Here is a tiny trained network, its code and every weight. The questions are about switching its units off for an input and a class, where a switched-off unit gives its printed mean instead of its output.

import numpy as np


def w(rows, s, z=0):
    codes = np.array(rows[::2]) - 128.0
    scale = np.full(codes.shape[1], s)
    scale[-1] = z or s
    return codes * scale


def norm(h):
    return h / np.sqrt((h * h).mean(-1, keepdims=True) + 1e-5)


def f(y):
    return y / 2 * (1 + np.tanh(0.7978845608 * (y + 0.044715 * y**3)))


def log_softmax(a):
    a = a - a.max(-1, keepdims=True)
    return a - np.log(np.exp(a).sum(-1, keepdims=True))


def net(x, mask):
    res = np.array(x, float).reshape(1, 2) / 4 @ E
    u = 0
    for l in range(2):
        y = f(norm(res) @ A[l][:, :-1].T + A[l][:, -1])
        res = res + np.where(mask[u : u + 11], y, B[l][:, -1]) @ B[l][:, :-1]
        u += 11
    return log_softmax(norm(res)[-1] @ U[:, :-1].T + U[:, -1])


A, B = {}, {}
E = w([
[125,115,253],'x0',
[50,101,153],'x1',
],0.0044)
A[0] = w([
[82,206,50,162],'L0N0',
[108,174,245,5],'L0N1',
[114,165,140,92],'L0N2',
[55,201,140,62],'L0N3',
[109,157,133,100],'L0N4',
[242,149,113,183],'L0N5',
[1,55,127,121],'L0N6',
[83,49,142,155],'L0N7',
[196,121,245,154],'L0N8',
[143,106,244,94],'L0N9',
[184,154,141,34],'L0N10',
],0.0073,0.0023)
B[0] = w([
[64,110,149,211],'L0N0',
[56,155,141,201],'L0N1',
[151,57,153,119],'L0N2',
[163,120,135,127],'L0N3',
[132,134,122,121],'L0N4',
[134,213,210,205],'L0N5',
[220,237,147,236],'L0N6',
[154,201,185,175],'L0N7',
[25,131,128,254],'L0N8',
[3,109,138,233],'L0N9',
[175,130,134,122],'L0N10',
],0.006,0.0037)
A[1] = w([
[135,124,110,46],'L1N0',
[116,211,133,93],'L1N1',
[209,104,96,6],'L1N2',
[160,120,52,86],'L1N3',
[150,187,150,39],'L1N4',
[138,69,214,81],'L1N5',
[36,165,169,189],'L1N6',
[149,145,46,99],'L1N7',
[91,184,134,79],'L1N8',
[22,124,158,190],'L1N9',
[114,123,2,49],'L1N10',
],0.0077,0.002)
B[1] = w([
[131,135,179,112],'L1N0',
[136,108,94,190],'L1N1',
[160,37,146,112],'L1N2',
[54,70,254,137],'L1N3',
[214,129,93,147],'L1N4',
[109,174,224,125],'L1N5',
[197,106,76,254],'L1N6',
[65,114,185,154],'L1N7',
[161,65,97,175],'L1N8',
[249,129,64,238],'L1N9',
[95,153,212,171],'L1N10',
],0.0048,0.0053)
U = w([
[3,167,193,196],'0',
[224,230,140,192],'1',
[181,153,87,250],'2',
[152,35,134,2],'3',
[159,65,173,42],'4',
[161,35,149,15],'5',
[163,33,144,7],'6',
],0.012,0.0064)

Each question gives the input, the list of numbers given to net, and the class t.
The units are the neurons (one row each of A and B). Each row of codes is followed by its name. A weight is (code - 128) times the scale printed after its matrix; where a second scale follows, it is the last column's (A, B and U).
mask holds one flag per neuron, layer by layer. A switched-off neuron (its flag False) gives its mean, the last column of its row in B, instead of its output. The means were averaged over made-up inputs and are rounded, as every weight is.
A unit's drop is (log p(t) with every unit on - log p(t) with that unit switched off) / (log p(t) with every unit on - log p(t) with every unit switched off).
The circuit of an input: a set's keep is (log p(t) with only the set's units on - log p(t) with every unit switched off) / (log p(t) with every unit on - log p(t) with every unit switched off). Starting from the 12 units with the biggest drops (on a tie, the unit counted first), units are removed one at a time, each time the one whose removal leaves the highest keep (on an exact tie, the one counted first), for as long as the keep stays at least 0.8.
units of the circuit, in order: the units of the circuit, biggest drop first
most important unit: the unit with the biggest drop
k most important neurons: the k neurons with the biggest drops, biggest first
k most important neurons of layer l: the k neurons of layer l with the biggest drops, biggest first
drop of u: that unit's drop, to one decimal
input [8,-7], class 0: 4 most important neurons -> (L0N9; L0N8; L0N6; L0N1)
input [5,-3], class 0: units of the circuit, in order -> (L0N8)
input [2,-3], class 2: 2 most important neurons -> (L1N9; L0N6)
input [-5,6], class 1: 4 most important neurons -> (L0N6; L0N7; L0N9; L0N8)
input [3,3], class 2: 3 most important neurons of layer 1 -> (L1N9; L1N6; L1N10)
input [-7,-6], class 0: 3 most important neurons -> (L0N6; L1N9; L1N3)
input [4,6], class 1: 3 most important neurons -> (L0N6; L1N9; L1N6)
input [-4,5], class 1: 3 most important neurons -> (L0N6; L0N9; L0N8)
input [-6,-5], class 0: 2 most important neurons of layer 0 -> (L0N6; L0N7)
input [8,-6], class 0: 2 most important neurons -> (L0N8; L0N9)
input [-5,1], class 0: 2 most important neurons -> (L0N9; L0N8)
input [-7,3], class 0: 2 most important neurons -> (L0N9; L0N8)
input [3,1], class 2: 2 most important neurons -> (L1N9; L1N6)
input [1,1], class 2: most important unit -> L0N5
input [-6,-4], class 0: drop of L0N6 -> 0.6
input [-2,8], class 1: drop of L0N6 -> 0.2
input [4,-2], class 0: drop of L0N1 -> 0.2
input [-5,8], class 1: drop of L0N6 -> 0.4
